After every row comes roughly how far along a hidden order it lies, from 0 to 9.
[ 0.06 -0.08 -0.28 -0.80  0.35 -0.85  0.68  0.65 -2.05  0.39 -0.16 -0.07
  0.12  1.13 -0.21 -0.89  0.48 -1.26 -0.04 -0.45] : 6
[ 0.40 -0.51  0.17 -1.26  0.43 -0.48  1.54  1.08 -4.93 -0.04 -0.19  0.06
  0.12  0.12 -0.28 -1.20 -0.43 -1.75 -0.90 -1.12] : 6
[-0.04 -0.11  0.16 -0.51  0.29 -0.55  0.47  0.61 -0.84  0.30 -0.17 -0.05
  0.21  0.71 -0.14 -0.81  0.37 -1.30 -0.18 -0.20] : 5
[ 0.40  0.06 -1.07 -1.25  0.49 -1.82  1.64  0.99 -6.81  0.17  0.06  0.30
 -0.07  1.04 -0.47 -0.61 -0.15 -1.25 -0.33 -1.71] : 9
[-0.35 -1.27  2.27 -0.40  0.23  1.43  0.31  0.52  5.31  0.10 -0.65 -0.12
  0.43 -1.05  0.27 -1.45 -0.16 -1.14 -0.99  1.11] : 0
[ 0.13  0.62 -1.12 -0.43  0.14 -1.58  0.33  0.40 -3.35  0.54  0.08 -0.05
  0.10  1.74 -0.33  0.18  0.77 -0.99  0.76 -0.73] : 8
[ 0.04  0.22  0.40 -0.32  0.45 -0.40  0.98  1.02 -0.76  0.78 -0.47 -0.25
  0.54  1.31 -0.16 -1.28  1.41 -2.56 -0.29 -0.36] : 5
[-0.28 -1.43  2.10 -0.61  0.43  0.91  0.79  0.86  3.86  0.16 -0.67  0.00
  0.42 -0.84  0.21 -1.98 -0.12 -1.25 -1.34  0.84] : 1
[-0.06  0.05 -0.42 -0.90  0.37 -0.94  0.35  0.54 -0.43  0.37 -0.12 -0.04
  0.16  1.47 -0.16 -0.84  0.53 -0.81  0.20 -0.08] : 6
[ 0.38 -0.51 -1.90 -2.22  0.86 -2.06  1.94  1.12 -6.35  0.02  0.03  0.40
 -0.18  2.08 -0.42 -1.56 -0.41 -0.15 -0.55 -1.31] : 8

[-1.59 -1.08  0.31  4.73  0.85 -0.78 -4.71 -3.38 -0.06  0.45  0.76 -0.07
 -3.31 -0.67 -0.84  2.06] : 5
[ 0.53  1.09  0.24 -1.59 -1.14 -0.52 -0.26  0.25  1.14  0.50  1.67  0.79
 -0.04 -1.17 -0.90 -1.55] : 1
[ 0.04  1.07  0.67 -1.00 -1.26 -0.09  2.11 -1.10 -1.20  0.08  1.09  0.75
 -1.20 -0.53 -0.05  1.98] : 6
[ 0.15 -1.08  0.02  3.30  0.24  0.12 -1.41 -2.73  0.12  0.48  1.06 -0.37
 -1.96 -0.37  0.80  1.53] : 0
[ 1.29  2.21  1.02  5.60  0.25  0.96  2.56 -0.22 -0.29 -0.11 -0.42 -1.37
 -2.87 -1.46 -1.70 -1.17] : 8
[ 2.53  1.89  1.32  3.61 -1.66 -1.83 -3.41 -5.03 -1.40  0.33  1.19  2.09
  1.44  0.56 -2.42 -0.45] : 7
[ 1.10  1.20  0.22 -2.08 -0.39  0.42  0.22 -3.05 -0.57  0.43  0.69 -0.65
 -1.27  0.31  0.37 -0.21] : 6
[-0.32  1.28  0.53 -0.86 -0.79  0.50  1.50 -2.50 -0.33  0.38  0.97 -0.54
 -3.01  0.11  0.25 -0.97] : 6
[ 0.97 -0.88 -1.04 -4.56  0.89 -0.72 -2.08  1.36  0.16 -0.25 -1.63 -0.09
 -1.51  0.97 -1.16 -1.37] : 1
[ 0.10  2.24  0.33 -6.63 -0.67  1.07  1.04 -4.06 -0.68  0.49  0.20 -2.08
 -0.52  2.14 -0.24 -2.48] : 9
[ 0.83  1.20  0.15 -1.23 -0.56  0.14 -0.99 -2.22  0.43  0.24 -0.30 -0.42
  1.11 -0.01 -1.51  0.83] : 6
[ 1.66  1.89 -0.25 -3.30 -0.43 -1.25  0.20  4.20  0.94 -0.45 -2.99 -2.11
 -1.24  2.23  1.53  0.65] : 8
[-1.02 -0.36  0.85  4.12 -1.11 -0.91  0.58  2.35  0.42 -0.13  0.34  1.30
  2.62 -1.04 -1.34  0.41] : 2
[-0.71 -0.06  0.18 -0.15 -0.25  0.68  2.20  0.72  0.25  0.01  0.50 -0.16
  1.14 -0.18  1.11  0.47] : 1
